Here is a tiny trained network, its code and every weight. The questions are about switching its units off for an input and a target symbol, where a switched-off unit gives its printed mean instead of its output.

import numpy as np


def w(rows, s, z=0):
    codes = np.array(rows[::2]) - 128.0
    scale = np.full(codes.shape[1], s)
    scale[-1] = z or s
    return codes * scale


def f(y):
    return np.maximum(y, 0)


def softmax(a):
    e = np.exp(a - a.max(-1, keepdims=True))
    return e / e.sum(-1, keepdims=True)


def log_softmax(a):
    a = a - a.max(-1, keepdims=True)
    return a - np.log(np.exp(a).sum(-1, keepdims=True))


def net(x, mask):
    ids = ['βεηθλμξσφψω'.index(c) for c in x.split()]
    T = len(ids)
    res = E[ids] + P[:T]
    u = 0
    for l in range(2):
        r = res
        for j in range(2):
            rows = slice(2 * j, 2 * j + 2)
            q, k, v = (r @ M[l][rows].T for M in (Q, K, V))
            z = softmax(np.where(np.tri(T) > 0, q @ k.T / 2**0.5, -1e9)) @ v
            o = O[l][rows]
            res = res + np.where(mask[u + j], z, o[:, -1]) @ o[:, :-1]
        u += 2
        y = f(res @ A[l][:, :-1].T + A[l][:, -1])
        res = res + np.where(mask[u : u + 8], y, B[l][:, -1]) @ B[l][:, :-1]
        u += 8
    return log_softmax(res[-1] @ U[:, :-1].T + U[:, -1])


Q, K, V, O, A, B = {}, {}, {}, {}, {}, {}
E = w([
[104,45,9,127,109,131,175,63,201,112,112],'β',
[77,149,118,74,2,187,86,39,90,68,99],'ε',
[163,84,149,111,168,149,56,131,141,156,130],'η',
[139,93,153,106,140,139,45,179,99,148,143],'θ',
[140,118,161,92,183,156,85,112,143,154,145],'λ',
[118,248,80,174,73,82,139,64,187,169,119],'μ',
[62,69,113,116,44,114,172,168,163,41,137],'ξ',
[202,147,45,111,23,94,185,161,135,135,193],'σ',
[115,120,185,181,138,158,176,130,203,35,100],'φ',
[107,131,177,66,170,142,104,146,108,137,164],'ψ',
[123,128,120,130,194,181,209,132,2,162,135],'ω',
],0.0098)
P = w([
[124,195,20,122,122,168,117,132,139,55,42],'0',
[129,110,101,155,132,101,126,37,95,81,225],'1',
[121,106,128,169,98,121,167,55,75,137,149],'2',
[155,159,72,70,139,91,101,76,126,27,161],'3',
[100,140,68,125,106,143,167,163,169,204,67],'4',
[125,152,101,106,45,255,211,130,185,181,89],'5',
[117,112,77,165,112,90,152,129,95,192,143],'6',
],0.0055)
Q[0] = w([
[128,116,126,140,108,178,155,176,169,180,154],'L0H0',
[105,155,104,133,36,156,163,114,171,77,91],'L0H0',
[68,138,120,125,135,145,128,170,158,183,31],'L0H1',
[105,107,117,97,53,255,153,136,156,43,111],'L0H1',
],0.044)
K[0] = w([
[122,26,203,129,97,145,150,82,112,160,159],'L0H0',
[160,184,149,164,44,85,167,143,161,236,148],'L0H0',
[120,88,159,234,136,85,112,55,80,99,254],'L0H1',
[90,94,139,202,121,201,235,149,41,227,62],'L0H1',
],0.032)
V[0] = w([
[221,138,40,141,129,120,199,149,81,142,157],'L0H0',
[178,189,116,153,43,91,68,75,171,163,118],'L0H0',
[116,161,150,110,205,149,123,17,200,172,113],'L0H1',
[152,6,149,144,109,157,32,146,166,102,82],'L0H1',
],0.02)
O[0] = w([
[211,173,85,120,116,114,92,179,159,33,235,190],'L0H0',
[167,150,198,220,70,218,174,148,146,218,189,169],'L0H0',
[150,73,162,189,117,207,36,109,88,3,128,4],'L0H1',
[12,167,49,135,182,210,183,204,180,127,171,192],'L0H1',
],0.0064,0.0047)
A[0] = w([
[192,93,226,35,160,68,138,118,94,197,80,94],'L0N0',
[144,187,145,186,179,198,72,96,124,191,104,71],'L0N1',
[121,104,223,110,145,164,129,122,170,179,167,70],'L0N2',
[36,171,94,93,57,155,49,35,59,143,105,67],'L0N3',
[125,113,85,208,58,121,180,100,181,23,125,85],'L0N4',
[152,153,172,147,73,105,114,61,90,74,79,3],'L0N5',
[25,107,189,150,38,80,206,177,145,50,81,69],'L0N6',
[112,163,193,232,254,83,228,92,192,45,59,68],'L0N7',
],0.01,0.0066)
B[0] = w([
[233,193,62,204,110,60,89,158,144,140,95,253],'L0N0',
[75,110,155,143,152,71,132,137,76,90,156,182],'L0N1',
[103,97,134,184,106,51,91,164,73,137,124,181],'L0N2',
[152,179,178,50,74,153,164,63,135,156,50,191],'L0N3',
[120,119,116,92,108,88,183,90,123,198,108,254],'L0N4',
[39,96,90,137,78,124,149,168,212,150,120,194],'L0N5',
[86,150,144,100,85,53,105,161,124,42,188,204],'L0N6',
[182,176,167,119,154,125,58,120,254,153,92,157],'L0N7',
],0.0097,0.0059)
Q[1] = w([
[52,170,92,99,55,144,176,155,216,52,254],'L1H0',
[98,165,29,56,172,171,197,105,187,119,136],'L1H0',
[144,165,93,130,74,109,154,97,251,128,106],'L1H1',
[69,139,86,100,226,122,169,163,78,223,111],'L1H1',
],0.031)
K[1] = w([
[39,105,156,107,166,181,213,124,4,171,103],'L1H0',
[79,108,109,111,110,166,149,113,179,125,134],'L1H0',
[151,102,78,103,125,80,137,145,122,131,211],'L1H1',
[35,69,137,117,136,84,110,83,179,95,85],'L1H1',
],0.04)
V[1] = w([
[89,173,104,172,145,125,143,130,96,65,139],'L1H0',
[129,59,68,72,134,133,156,118,46,156,116],'L1H0',
[123,111,176,130,130,143,167,37,153,129,120],'L1H1',
[88,171,23,169,175,75,163,91,3,66,52],'L1H1',
],0.004)
O[1] = w([
[68,157,178,181,167,135,132,59,158,140,135,137],'L1H0',
[111,213,119,208,127,114,55,183,146,80,97,76],'L1H0',
[164,85,159,104,127,124,103,132,122,159,191,3],'L1H1',
[31,130,98,217,158,140,3,81,152,85,79,125],'L1H1',
],0.0018,0.0026)
A[1] = w([
[149,112,184,160,211,247,99,196,114,74,168,110],'L1N0',
[98,59,199,76,237,212,81,136,69,116,97,58],'L1N1',
[73,106,147,83,227,206,86,163,121,170,153,109],'L1N2',
[213,154,131,130,173,141,92,108,44,118,93,59],'L1N3',
[74,47,97,158,108,164,156,70,142,95,122,75],'L1N4',
[213,122,114,178,199,127,77,167,133,97,159,106],'L1N5',
[191,86,224,161,170,228,90,90,87,37,132,3],'L1N6',
[122,159,139,172,117,134,181,137,198,104,167,38],'L1N7',
],0.013,0.0043)
B[1] = w([
[79,170,151,149,109,123,111,53,174,139,139,168],'L1N0',
[203,166,73,128,105,128,89,138,96,106,212,180],'L1N1',
[154,99,149,147,114,148,184,167,143,95,88,239],'L1N2',
[143,144,178,124,158,131,108,149,147,106,130,199],'L1N3',
[129,156,120,132,173,109,130,147,121,137,144,176],'L1N4',
[85,128,134,97,119,136,185,112,96,130,143,196],'L1N5',
[88,119,122,137,153,118,163,157,54,134,4,164],'L1N6',
[155,109,136,126,140,145,99,119,95,108,115,254],'L1N7',
],0.019,0.0088)
U = w([
[64,172,158,75,86,200,178,65,133,166,77,149],'β',
[92,84,164,176,146,121,102,184,105,172,153,194],'ε',
[124,204,124,182,116,134,141,152,218,79,145,55],'η',
[135,91,131,140,136,146,216,215,193,102,49,108],'θ',
[131,172,92,142,143,133,121,159,103,86,56,48],'λ',
[152,71,57,151,73,66,141,87,181,89,45,68],'μ',
[120,175,2,117,237,105,138,141,200,240,97,185],'ξ',
[131,176,176,91,155,94,169,173,149,121,128,18],'σ',
[207,96,102,62,102,174,125,143,136,126,155,156],'φ',
[142,112,204,81,206,153,23,140,203,109,71,253],'ψ',
[39,106,99,46,105,47,134,191,134,13,155,98],'ω',
],0.0036,0.0056)

Each question gives the input, a string of symbols that net reads in full, and the target symbol t.
The units are the heads (2 rows each of Q, K, V and O) and the neurons (one row each of A and B). Each row of codes is followed by its name. A weight is (code - 128) times the scale printed after its matrix; where a second scale follows, it is the last column's (O, A, B and U).
mask holds one flag per unit, layer by layer, with each layer's heads first. A switched-off unit (its flag False) gives its mean, the last column of its rows in O or B, instead of its output. The means were averaged over made-up inputs and are rounded, as every weight is.
A unit's drop is (log p(t) with every unit on - log p(t) with that unit switched off) / (log p(t) with every unit on - log p(t) with every unit switched off).
The circuit of an input: a set's keep is (log p(t) with only the set's units on - log p(t) with every unit switched off) / (log p(t) with every unit on - log p(t) with every unit switched off). Starting from the 12 units with the biggest drops (on a tie, the unit counted first), units are removed one at a time, each time the one whose removal leaves the highest keep (on an exact tie, the one counted first), for as long as the keep stays at least 0.8.
units of the circuit, in order: the units of the circuit, biggest drop first
top k neurons: the k neurons with the biggest drops, biggest first
top k neurons in layer l: the k neurons of layer l with the biggest drops, biggest first
drop when u is switched off: that unit's drop, to one decimal
input ξ ε ψ ξ ω φ, target μ: units of the circuit, in order : [L0H1; L0N0; L0H0]
input θ ψ ξ ε θ ψ, target ξ: top 2 neurons : [L0N0; L1N2]
input σ φ ε ξ ω λ, target ε: top 3 neurons in layer 0 : [L0N2; L0N5; L0N1]
input θ ψ ε β ξ ψ, target ε: units of the circuit, in order : [L0H0; L0N2; L0N1]
input λ β λ θ σ φ, target φ: units of the circuit, in order : [L0H0; L1N7]
input β θ λ, target β: top neuron in layer 0 : [L0N5]
input μ μ σ θ, target μ: top 3 neurons : [L0N5; L0N0; L0N3]
input η θ θ θ, target η: top 3 neurons : [L1N0; L0N0; L1N1]
input μ λ λ, target μ: units of the circuit, in order : [L0N5; L0H1; L0N0]
input ψ ψ β ω ψ, target ψ: top 2 neurons : [L1N3; L0N3]
input ω ξ ξ λ ξ, target μ: top 2 neurons : [L0N5; L0N0]
input λ λ ξ η η, target λ: top 3 neurons : [L1N6; L1N1; L0N0]
input φ ξ σ, target φ: top 2 neurons : [L0N4; L1N7]
input ε φ ξ ψ λ, target φ: top neuron : [L1N1]
input ψ ψ η β, target ξ: top 2 neurons : [L1N4; L1N2]
input ψ φ θ φ, target ψ: top 2 neurons in layer 0 : [L0N7; L0N0]
input φ ξ θ, target φ: top 3 neurons : [L1N1; L0N0; L0N7]
input ψ θ θ ξ η, target θ: top 2 neurons : [L1N2; L0N0]
input λ λ ε λ, target λ: top 3 neurons in layer 0 : [L0N0; L0N4; L0N5]
input θ ω θ ω φ θ ε, target μ: top neuron : [L0N5]
input σ ξ λ ξ λ, target ξ: top 2 neurons : [L0N0; L1N2]
input λ ω θ η ε, target μ: drop when L0N5 is switched off : 2.4
input λ θ ε θ λ β ω, target θ: drop when L0N0 is switched off : 0.3
input μ ξ θ, target μ: drop when L0N5 is switched off : 3.1
input ψ β λ ε θ, target β: drop when L0N3 is switched off : 0.1
input ε ξ ξ λ ξ μ, target ε: top 2 neurons : [L0N2; L0N1]
input ψ θ μ μ, target ε: top neuron : [L0N1]
